Below is a small trained network, with its code and all its weights. Each question gives an input and a target symbol and asks what happens when units are switched off, that is, made to give their printed mean instead of their output.

import numpy as np


def w(rows, s, z=0):
    codes = np.array(rows[::2]) - 128.0
    scale = np.full(codes.shape[1], s)
    scale[-1] = z or s
    return codes * scale


def f(y):
    return y / 2 * (1 + np.tanh(0.7978845608 * (y + 0.044715 * y**3)))


def softmax(a):
    e = np.exp(a - a.max(-1, keepdims=True))
    return e / e.sum(-1, keepdims=True)


def log_softmax(a):
    a = a - a.max(-1, keepdims=True)
    return a - np.log(np.exp(a).sum(-1, keepdims=True))


def net(x, mask):
    ids = ['Ωαγζητ'.index(c) for c in x.split()]
    T = len(ids)
    res = E[ids] + P[:T]
    r = res
    for j in range(2):
        rows = slice(4 * j, 4 * j + 4)
        q, k, v = (r @ M[0][rows].T for M in (Q, K, V))
        z = softmax(np.where(np.tri(T) > 0, q @ k.T / 4**0.5, -1e9)) @ v
        o = O[0][rows]
        res = res + np.where(mask[j], z, o[:, -1]) @ o[:, :-1]
    y = f(res @ A[0][:, :-1].T + A[0][:, -1])
    res = res + np.where(mask[2:18], y, B[0][:, -1]) @ B[0][:, :-1]
    return log_softmax(res[-1] @ U[:, :-1].T + U[:, -1])


Q, K, V, O, A, B = {}, {}, {}, {}, {}, {}
E = w([
[143,137,117,4,73,80,165,187,54,109,135,95],'Ω',
[124,161,166,71,171,79,158,121,145,79,77,39],'α',
[91,153,112,140,158,95,80,109,102,51,112,212],'γ',
[217,102,117,68,73,118,120,149,140,11,172,89],'ζ',
[125,173,135,33,98,61,105,70,96,83,225,82],'η',
[89,147,118,116,19,47,156,113,180,114,136,82],'τ',
],0.011)
P = w([
[182,138,132,170,222,69,86,205,173,79,147,39],'0',
[187,185,116,126,111,90,163,145,164,181,141,100],'1',
[68,158,128,169,97,169,109,199,147,145,148,95],'2',
[152,159,104,142,104,112,123,136,130,153,106,97],'3',
[94,141,108,155,127,147,206,156,146,111,151,129],'4',
[118,136,165,94,100,150,106,132,151,157,90,113],'5',
[68,130,64,133,110,158,113,138,130,101,98,106],'6',
[166,140,139,149,102,99,154,101,100,126,81,113],'7',
[89,114,162,137,121,149,197,147,163,113,135,152],'8',
[116,110,178,82,100,160,102,92,139,144,67,134],'9',
[77,99,96,123,99,155,100,94,109,84,45,126],'10',
[166,99,184,156,100,76,162,69,104,110,61,145],'11',
[122,87,218,142,117,133,162,136,180,101,138,180],'12',
[104,78,201,107,128,127,92,82,68,135,1,155],'13',
],0.0088)
Q[0] = w([
[107,117,134,174,154,165,133,148,123,137,152,152],'head 0',
[137,134,85,145,140,113,172,107,111,108,127,132],'head 0',
[108,147,154,120,117,96,157,152,127,78,147,121],'head 0',
[84,119,131,112,121,133,99,134,115,94,114,129],'head 0',
[90,170,130,57,84,33,138,132,119,2,105,116],'head 1',
[144,76,131,179,155,186,116,114,121,185,132,144],'head 1',
[125,129,114,150,141,131,140,135,132,116,133,133],'head 1',
[133,127,122,116,127,115,127,119,118,126,123,133],'head 1',
],0.075)
K[0] = w([
[209,138,134,132,87,80,144,109,98,172,129,2],'head 0',
[100,129,104,90,94,171,40,83,98,144,72,89],'head 0',
[164,101,148,177,120,98,104,47,44,134,51,210],'head 0',
[171,118,221,81,127,128,150,97,163,187,130,184],'head 0',
[169,193,108,194,208,131,74,140,146,91,152,163],'head 1',
[84,121,112,117,57,178,179,119,131,128,107,109],'head 1',
[149,165,119,149,111,119,132,119,85,165,109,100],'head 1',
[138,137,134,119,128,120,113,129,147,120,155,130],'head 1',
],0.036)
V[0] = w([
[50,218,144,132,228,80,125,73,68,206,191,113],'head 0',
[97,109,133,210,70,84,127,10,254,92,142,73],'head 0',
[176,137,66,121,12,141,80,107,96,156,246,202],'head 0',
[141,46,189,52,176,208,111,63,102,31,173,84],'head 0',
[54,142,121,103,116,61,89,132,69,179,173,113],'head 1',
[177,81,105,132,74,85,91,177,136,121,208,183],'head 1',
[87,107,141,95,102,191,111,68,118,153,107,195],'head 1',
[89,139,178,46,44,162,188,77,133,33,108,109],'head 1',
],0.017)
O[0] = w([
[152,119,119,212,138,40,139,127,63,193,112,160,128],'head 0',
[136,143,7,125,130,168,155,72,116,153,111,93,115],'head 0',
[119,7,102,125,153,91,102,159,140,102,164,79,118],'head 0',
[103,117,174,116,137,198,160,133,91,177,163,92,137],'head 0',
[121,118,188,84,172,109,183,92,143,105,124,146,153],'head 1',
[76,161,106,122,112,150,179,142,144,41,130,119,163],'head 1',
[133,180,94,84,160,83,108,163,173,152,132,154,2],'head 1',
[106,40,83,127,93,64,114,151,159,120,125,124,128],'head 1',
],0.011,0.027)
A[0] = w([
[134,126,34,136,153,167,134,89,125,141,122,127,122],'neuron 0',
[91,133,111,129,156,157,88,175,147,168,148,129,133],'neuron 1',
[147,133,125,132,134,137,178,183,162,162,212,14,69],'neuron 2',
[184,157,121,104,111,125,125,117,140,187,137,56,140],'neuron 3',
[71,96,92,172,142,170,81,128,124,121,90,254,35],'neuron 4',
[174,116,92,119,164,47,100,166,149,128,138,114,86],'neuron 5',
[167,143,97,127,96,132,167,116,120,148,137,38,119],'neuron 6',
[116,153,88,147,127,62,114,152,136,148,125,156,115],'neuron 7',
[115,142,126,174,117,153,111,121,111,133,108,182,104],'neuron 8',
[121,100,158,141,128,134,120,143,121,154,136,122,132],'neuron 9',
[97,123,134,150,161,180,126,116,155,188,116,221,28],'neuron 10',
[119,75,121,109,120,97,124,129,137,119,123,106,77],'neuron 11',
[117,134,156,100,131,145,146,165,194,182,167,169,52],'neuron 12',
[121,101,77,136,175,143,106,121,173,137,113,188,19],'neuron 13',
[182,128,158,123,125,122,135,198,160,177,198,27,2],'neuron 14',
[152,175,121,73,144,105,164,162,168,153,158,72,134],'neuron 15',
],0.014,0.0068)
B[0] = w([
[142,179,190,86,109,35,147,129,100,131,96,142,174],'neuron 0',
[132,143,86,159,153,66,141,148,167,94,136,144,128],'neuron 1',
[179,89,224,98,92,133,103,122,166,242,88,134,189],'neuron 2',
[88,126,133,113,108,161,179,131,129,38,129,115,142],'neuron 3',
[122,1,48,156,131,166,157,133,117,75,155,97,133],'neuron 4',
[117,149,113,27,115,138,88,138,206,178,116,136,141],'neuron 5',
[118,105,49,153,197,121,62,173,172,151,172,169,252],'neuron 6',
[133,130,128,28,155,123,142,123,173,134,138,92,139],'neuron 7',
[141,195,158,123,149,134,100,178,182,193,144,119,168],'neuron 8',
[136,131,64,128,148,71,158,92,115,154,101,155,194],'neuron 9',
[136,56,120,118,116,74,111,122,142,82,139,112,138],'neuron 10',
[146,212,143,126,126,168,125,117,111,147,120,137,205],'neuron 11',
[184,199,176,92,99,67,160,85,72,172,104,107,129],'neuron 12',
[92,130,180,170,170,222,160,111,105,161,179,141,129],'neuron 13',
[71,151,188,96,129,155,202,148,183,46,136,115,145],'neuron 14',
[122,68,38,197,148,149,103,124,138,73,134,114,136],'neuron 15',
],0.0099,0.017)
U = w([
[108,72,190,120,68,67,156,98,101,3,101,146,184],'Ω',
[137,229,129,139,145,171,133,130,150,130,132,188,61],'α',
[51,61,10,163,159,171,114,186,165,21,198,105,66],'γ',
[144,95,115,32,113,113,86,136,221,98,121,100,5],'ζ',
[190,33,102,155,149,80,91,86,100,161,128,156,129],'η',
[150,122,59,6,132,33,71,131,211,71,88,136,254],'τ',
],0.0026,0.0024)

Each question gives the input, a string of symbols that net reads in full, and the target symbol t.
The units are the heads (4 rows each of Q, K, V and O) and the neurons (one row each of A and B). Each row of codes is followed by its name. A weight is (code - 128) times the scale printed after its matrix; where a second scale follows, it is the last column's (O, A, B and U).
mask holds one flag per unit, heads first, then neurons. A switched-off unit (its flag False) gives its mean, the last column of its rows in O or B, instead of its output. The means were averaged over made-up inputs and are rounded, as every weight is.
A unit's drop is (log p(t) with every unit on - log p(t) with that unit switched off) / (log p(t) with every unit on - log p(t) with every unit switched off).
The circuit of an input: a set's keep is (log p(t) with only the set's units on - log p(t) with every unit switched off) / (log p(t) with every unit on - log p(t) with every unit switched off). Starting from the 12 units with the biggest drops (on a tie, the unit counted first), units are removed one at a time, each time the one whose removal leaves the highest keep (on an exact tie, the one counted first), for as long as the keep stays at least 0.8.
units of the circuit, in order: the units of the circuit, biggest drop first
most important unit: the unit with the biggest drop
k most important neurons: the k neurons with the biggest drops, biggest first
which heads matter: for each layer, one digit per head in row order, 1 if its drop is at least 0.15 and else 0, layers parted by /
input γ η Ω η α τ γ Ω, target γ: most important unit : neuron 2
input α Ω Ω ζ, target Ω: units of the circuit, in order : (head 0; neuron 6)
input Ω η γ, target τ: units of the circuit, in order : (head 1; head 0; neuron 5)
input Ω η α, target η: units of the circuit, in order : (head 0; neuron 2)
input Ω γ Ω Ω η Ω η τ η Ω τ γ α, target γ: units of the circuit, in order : (head 0; neuron 2; neuron 0)
input η α Ω Ω ζ ζ Ω, target ζ: units of the circuit, in order : (neuron 2; head 0)
input η Ω γ, target Ω: units of the circuit, in order : (neuron 6; head 0)
input Ω η Ω γ α, target τ: 2 most important neurons : (neuron 5; neuron 7)
input η Ω Ω Ω Ω Ω η Ω η ζ η Ω, target η: which heads matter : 10
input η τ Ω Ω α ζ, target α: which heads matter : 10
input γ α τ, target α: units of the circuit, in order : (head 0; head 1)
input ζ α η α Ω α τ γ, target γ: which heads matter : 01
input τ Ω η τ ζ, target τ: which heads matter : 10
input η Ω τ, target Ω: which heads matter : 10
input α γ γ γ α Ω γ γ τ Ω, target η: which heads matter : 01
input γ Ω ζ Ω γ η η γ, target α: units of the circuit, in order : (head 1)
input η τ Ω Ω η Ω Ω τ α, target τ: units of the circuit, in order : (head 0; neuron 0)
input α α Ω γ, target η: which heads matter : 01
input τ ζ Ω α ζ ζ, target ζ: which heads matter : 10
input ζ γ τ α η γ τ, target γ: which heads matter : 01
input γ Ω Ω α γ η Ω Ω Ω α γ, target α: most important unit : neuron 8
input Ω Ω Ω Ω Ω γ τ, target τ: which heads matter : 01
